Here is a tiny trained network, its code and every weight. The questions are about switching its units off for an input and a class, where a switched-off unit gives its printed mean instead of its output.

import numpy as np


def w(rows, s, z=0):
    codes = np.array(rows[::2]) - 128.0
    scale = np.full(codes.shape[1], s)
    scale[-1] = z or s
    return codes * scale


def f(y):
    return y / 2 * (1 + np.tanh(0.7978845608 * (y + 0.044715 * y**3)))


def log_softmax(a):
    a = a - a.max(-1, keepdims=True)
    return a - np.log(np.exp(a).sum(-1, keepdims=True))


def net(x, mask):
    res = np.array(x, float).reshape(1, 8) / 4 @ E
    y = f(res @ A[0][:, :-1].T + A[0][:, -1])
    res = res + np.where(mask, y, B[0][:, -1]) @ B[0][:, :-1]
    return log_softmax(res[-1] @ U[:, :-1].T + U[:, -1])


A, B = {}, {}
E = w([
[75,79,133,2,125,145,123,119,138],'x0',
[66,73,9,146,119,98,122,78,175],'x1',
[123,176,141,151,108,233,69,53,139],'x2',
[99,177,170,213,227,116,47,108,155],'x3',
[116,164,123,37,103,137,82,146,84],'x4',
[96,140,159,143,237,138,144,172,152],'x5',
[156,190,128,107,163,46,46,223,198],'x6',
[143,96,115,152,121,121,96,105,118],'x7',
],0.0082)
A[0] = w([
[74,157,187,145,138,228,134,45,183,202],'neuron 1',
[193,231,118,180,101,105,102,142,98,213],'neuron 2',
[20,51,184,58,66,68,146,135,160,250],'neuron 3',
[184,255,125,172,53,158,107,88,116,250],'neuron 4',
[116,103,104,23,149,191,103,206,149,201],'neuron 5',
[74,130,163,118,166,109,91,160,147,101],'neuron 6',
],0.0067,0.0026)
B[0] = w([
[55,63,171,105,136,98,89,182,115,239],'neuron 1',
[93,147,243,122,104,131,79,77,107,219],'neuron 2',
[254,101,77,75,217,225,84,226,178,253],'neuron 3',
[138,122,142,224,108,129,109,152,76,250],'neuron 4',
[176,172,95,116,154,110,132,162,110,237],'neuron 5',
[134,148,108,134,108,113,102,114,160,173],'neuron 6',
],0.0098,0.0061)
U = w([
[32,37,81,128,179,232,127,91,144,85],'0',
[209,74,132,97,91,220,188,154,146,111],'1',
[162,137,34,96,204,59,73,172,233,23],'2',
[199,196,219,76,169,123,248,160,119,6],'3',
[106,160,200,254,177,82,133,133,226,251],'4',
[157,136,148,143,104,170,75,130,60,198],'5',
],0.0071,0.0025)

Each question gives the input, the list of numbers given to net, and the class t.
The units are the neurons (one row each of A and B). Each row of codes is followed by its name. A weight is (code - 128) times the scale printed after its matrix; where a second scale follows, it is the last column's (A, B and U).
mask holds one flag per neuron, in row order. A switched-off neuron (its flag False) gives its mean, the last column of its row in B, instead of its output. The means were averaged over made-up inputs and are rounded, as every weight is.
A unit's drop is (log p(t) with every unit on - log p(t) with that unit switched off) / (log p(t) with every unit on - log p(t) with every unit switched off).
The circuit of an input: a set's keep is (log p(t) with only the set's units on - log p(t) with every unit switched off) / (log p(t) with every unit on - log p(t) with every unit switched off). Starting from all 6 units, units are removed one at a time, each time the one whose removal leaves the highest keep (on an exact tie, the one counted first), for as long as the keep stays at least 0.8.
units of the circuit, in order: the units of the circuit, biggest drop first
unit that matters most: the unit with the biggest drop
k most important neurons: the k neurons with the biggest drops, biggest first
drop of u: that unit's drop, to one decimal
input [4,8,8,-5,2,8,3,7], class 2: unit that matters most => neuron 5
input [-7,-5,0,-8,-2,-8,0,0], class 5: 3 most important neurons => neuron 4; neuron 2; neuron 3
input [7,0,-5,4,1,-6,-7,6], class 1: 2 most important neurons => neuron 3; neuron 1
input [8,-6,-8,-7,5,-3,6,-7], class 2: units of the circuit, in order => neuron 3; neuron 5
input [-6,8,-6,6,4,8,8,-6], class 4: 2 most important neurons => neuron 3; neuron 2
input [-2,4,5,3,7,3,7,4], class 4: units of the circuit, in order => neuron 3; neuron 2
input [7,8,7,-7,3,-3,-4,-2], class 1: 2 most important neurons => neuron 3; neuron 5
input [4,6,8,-7,0,2,3,4], class 2: 4 most important neurons => neuron 5; neuron 2; neuron 3; neuron 4
input [6,5,7,-3,2,3,3,-5], class 2: drop of neuron 3 => 0.1
input [8,5,-3,-1,-8,3,-1,-6], class 2: drop of neuron 3 => 0.4
input [8,6,2,-2,7,-6,-6,3], class 1: drop of neuron 3 => 0.6
